Below are the code and all the weights of a small trained network. Each question names an input and a class and asks about switching units off, where a switched-off unit gives its printed mean instead of its output.

import numpy as np


def w(rows, s, z=0):
    codes = np.array(rows[::2]) - 128.0
    scale = np.full(codes.shape[1], s)
    scale[-1] = z or s
    return codes * scale


def f(y):
    return y / 2 * (1 + np.tanh(0.7978845608 * (y + 0.044715 * y**3)))


def log_softmax(a):
    a = a - a.max(-1, keepdims=True)
    return a - np.log(np.exp(a).sum(-1, keepdims=True))


def net(x, mask):
    res = np.array(x, float).reshape(1, 6) / 4 @ E
    y = f(res @ A[0][:, :-1].T + A[0][:, -1])
    res = res + np.where(mask, y, B[0][:, -1]) @ B[0][:, :-1]
    return log_softmax(res[-1] @ U[:, :-1].T + U[:, -1])


A, B = {}, {}
E = w([
[133,101,127,99,149,97,99],'x0',
[10,38,62,180,223,247,40],'x1',
[146,150,130,142,172,132,78],'x2',
[90,144,32,201,18,39,34],'x3',
[153,159,131,163,208,114,63],'x4',
[136,154,120,148,108,170,142],'x5',
],0.012)
A[0] = w([
[178,248,172,50,101,59,150,161],'N1',
[128,133,130,127,109,127,111,2],'N2',
[9,96,69,128,181,188,113,154],'N3',
[166,190,172,81,125,67,137,109],'N4',
[71,127,141,84,142,173,98,141],'N5',
[78,165,65,159,50,68,57,65],'N6',
[140,141,198,53,222,184,203,94],'N7',
[167,151,161,134,134,124,151,66],'N8',
[54,91,105,102,165,149,118,140],'N9',
],0.013,0.006)
B[0] = w([
[231,66,175,193,181,193,186,252],'N1',
[88,194,97,130,137,116,104,126],'N2',
[197,15,150,207,173,180,149,252],'N3',
[108,125,121,171,151,127,183,204],'N4',
[109,161,152,119,191,147,139,174],'N5',
[89,160,19,79,98,63,43,234],'N6',
[45,201,51,84,52,26,3,226],'N7',
[144,155,153,185,68,152,103,155],'N8',
[121,74,167,161,172,158,82,196],'N9',
],0.012,0.025)
U = w([
[233,27,212,148,241,255,234,255],'0',
[40,209,13,16,96,32,40,1],'1',
],0.0084,0.00054)

Each question gives the input, the list of numbers given to net, and the class t.
The units are the neurons (one row each of A and B). Each row of codes is followed by its name. A weight is (code - 128) times the scale printed after its matrix; where a second scale follows, it is the last column's (A, B and U).
mask holds one flag per neuron, in row order. A switched-off neuron (its flag False) gives its mean, the last column of its row in B, instead of its output. The means were averaged over made-up inputs and are rounded, as every weight is.
A unit's drop is (log p(t) with every unit on - log p(t) with that unit switched off) / (log p(t) with every unit on - log p(t) with every unit switched off).
The circuit of an input: a set's keep is (log p(t) with only the set's units on - log p(t) with every unit switched off) / (log p(t) with every unit on - log p(t) with every unit switched off). Starting from all 9 units, units are removed one at a time, each time the one whose removal leaves the highest keep (on an exact tie, the one counted first), for as long as the keep stays at least 0.8.
units of the circuit, in order: the units of the circuit, biggest drop first
k most important neurons: the k neurons with the biggest drops, biggest first
drop of u: that unit's drop, to one decimal
input [7,-7,-3,-8,2,1], class 1: units of the circuit, in order -> [N7]
input [-1,-8,-5,8,4,-1], class 0: 3 most important neurons -> [N1; N7; N4]
input [6,-2,-6,-4,6,2], class 1: 2 most important neurons -> [N7; N3]
input [6,-8,-5,7,4,-7], class 0: 2 most important neurons -> [N1; N7]
input [0,7,-1,-8,6,5], class 1: 2 most important neurons -> [N7; N1]
input [-2,8,-2,8,-3,0], class 0: 2 most important neurons -> [N3; N7]
input [-7,-5,-5,-6,-4,0], class 1: 2 most important neurons -> [N7; N3]
input [-4,0,3,1,3,5], class 1: 4 most important neurons -> [N1; N3; N9; N4]
input [-8,-6,2,5,-8,-8], class 0: 2 most important neurons -> [N1; N7]
input [-4,0,8,1,-5,-6], class 1: drop of N1 -> 3.0
input [5,0,-8,1,-5,4], class 1: drop of N3 -> 2.4
input [-4,-1,0,-8,-5,2], class 1: drop of N7 -> 0.5
